Here is a tiny trained network, its code and every weight. The questions are about switching its units off for an input and a class, where a switched-off unit gives its printed mean instead of its output.

import numpy as np


def w(rows, s, z=0):
    codes = np.array(rows[::2]) - 128.0
    scale = np.full(codes.shape[1], s)
    scale[-1] = z or s
    return codes * scale


def norm(h):
    return h / np.sqrt((h * h).mean(-1, keepdims=True) + 1e-5)


def f(y):
    return y / 2 * (1 + np.tanh(0.7978845608 * (y + 0.044715 * y**3)))


def log_softmax(a):
    a = a - a.max(-1, keepdims=True)
    return a - np.log(np.exp(a).sum(-1, keepdims=True))


def net(x, mask):
    res = np.array(x, float).reshape(1, 5) / 4 @ E
    u = 0
    for l in range(3):
        y = f(norm(res) @ A[l][:, :-1].T + A[l][:, -1])
        res = res + np.where(mask[u : u + 6], y, B[l][:, -1]) @ B[l][:, :-1]
        u += 6
    return log_softmax(norm(res)[-1] @ U[:, :-1].T + U[:, -1])


A, B = {}, {}
E = w([
[144,213,86,96,5,47],'x0',
[51,205,167,137,137,253],'x1',
[243,91,210,29,132,163],'x2',
[198,205,193,215,112,87],'x3',
[241,184,20,191,70,220],'x4',
],0.0042)
A[0] = w([
[103,170,3,159,19,216,91],'0.n0',
[140,37,105,102,145,142,52],'0.n1',
[127,122,80,226,147,208,4],'0.n2',
[181,150,109,139,127,138,79],'0.n3',
[129,153,61,64,70,12,41],'0.n4',
[146,166,119,123,163,103,43],'0.n5',
],0.0055,0.0034)
B[0] = w([
[187,251,43,224,132,174,254],'0.n0',
[123,71,101,76,203,92,127],'0.n1',
[72,255,154,64,117,85,158],'0.n2',
[154,137,119,77,115,104,130],'0.n3',
[90,202,222,176,58,178,164],'0.n4',
[145,158,156,170,113,98,95],'0.n5',
],0.0047,0.0031)
A[1] = w([
[254,130,189,108,106,135,2],'1.n0',
[219,106,117,94,123,140,111],'1.n1',
[166,119,105,86,63,55,147],'1.n2',
[123,133,68,138,113,163,149],'1.n3',
[161,196,157,174,109,100,46],'1.n4',
[110,118,113,91,109,122,64],'1.n5',
],0.0096,0.0036)
B[1] = w([
[197,244,30,134,121,192,252],'1.n0',
[123,167,8,185,140,120,230],'1.n1',
[79,128,178,107,34,253,229],'1.n2',
[188,204,125,81,94,172,225],'1.n3',
[55,30,144,215,103,103,242],'1.n4',
[83,125,143,133,206,153,106],'1.n5',
],0.0067,0.0029)
A[2] = w([
[189,158,125,139,90,110,157],'2.n0',
[3,166,178,40,178,245,153],'2.n1',
[54,118,122,201,167,90,92],'2.n2',
[225,91,173,129,242,148,3],'2.n3',
[115,39,66,122,151,14,53],'2.n4',
[46,239,15,232,121,43,95],'2.n5',
],0.0053,0.0038)
B[2] = w([
[86,146,111,160,111,167,181],'2.n0',
[100,151,152,173,2,94,244],'2.n1',
[169,62,109,69,63,134,137],'2.n2',
[151,221,129,83,157,73,125],'2.n3',
[136,51,107,181,122,167,123],'2.n4',
[214,149,38,109,163,190,254],'2.n5',
],0.0081,0.0039)
U = w([
[135,10,93,133,209,101,114],'0',
[167,163,164,90,242,85,3],'1',
[175,206,36,145,109,203,186],'2',
[56,106,199,137,62,111,182],'3',
],0.013,0.0061)

Each question gives the input, the list of numbers given to net, and the class t.
The units are the neurons (one row each of A and B). Each row of codes is followed by its name. A weight is (code - 128) times the scale printed after its matrix; where a second scale follows, it is the last column's (A, B and U).
mask holds one flag per neuron, layer by layer. A switched-off neuron (its flag False) gives its mean, the last column of its row in B, instead of its output. The means were averaged over made-up inputs and are rounded, as every weight is.
A unit's drop is (log p(t) with every unit on - log p(t) with that unit switched off) / (log p(t) with every unit on - log p(t) with every unit switched off).
The circuit of an input: a set's keep is (log p(t) with only the set's units on - log p(t) with every unit switched off) / (log p(t) with every unit on - log p(t) with every unit switched off). Starting from the 12 units with the biggest drops (on a tie, the unit counted first), units are removed one at a time, each time the one whose removal leaves the highest keep (on an exact tie, the one counted first), for as long as the keep stays at least 0.8.
units of the circuit, in order: the units of the circuit, biggest drop first
unit that matters most: the unit with the biggest drop
k most important neurons: the k neurons with the biggest drops, biggest first
k most important neurons of layer l: the k neurons of layer l with the biggest drops, biggest first
drop of u: that unit's drop, to one decimal
input [1,-7,3,-5,-1], class 3: 2 most important neurons -> (1.n2, 0.n0)
input [-2,5,4,5,-3], class 3: units of the circuit, in order -> (2.n5)
input [-7,-7,4,-3,5], class 0: 3 most important neurons of layer 2 -> (2.n1, 2.n5, 2.n4)
input [-6,4,3,3,1], class 3: units of the circuit, in order -> (2.n5, 0.n0)
input [7,-1,-7,5,-4], class 3: 3 most important neurons of layer 1 -> (1.n0, 1.n4, 1.n1)
input [-7,3,3,7,-5], class 1: units of the circuit, in order -> (1.n2, 2.n3)
input [-6,-1,-3,1,1], class 3: 3 most important neurons -> (0.n0, 1.n1, 1.n0)
input [-6,-2,-3,8,-1], class 0: 2 most important neurons -> (2.n1, 1.n2)
input [-3,1,-4,7,-2], class 0: 2 most important neurons of layer 1 -> (1.n2, 1.n0)
input [-4,0,-5,6,-5], class 0: 2 most important neurons -> (1.n2, 2.n1)
input [-4,-2,-3,8,-6], class 0: 2 most important neurons of layer 1 -> (1.n2, 1.n3)
input [-3,-2,-3,5,2], class 0: 3 most important neurons -> (1.n4, 1.n0, 0.n0)
input [1,6,-2,8,-3], class 3: 2 most important neurons -> (1.n0, 1.n1)
input [-8,-2,-1,-3,0], class 0: unit that matters most -> 1.n2
input [-8,0,-1,3,-4], class 3: 3 most important neurons -> (2.n5, 1.n1, 2.n1)
input [-8,-1,4,6,-2], class 1: drop of 2.n3 -> 0.1
input [-8,4,-2,-6,-4], class 3: drop of 2.n1 -> 0.6
input [0,-7,6,5,-5], class 2: drop of 1.n0 -> 3.1
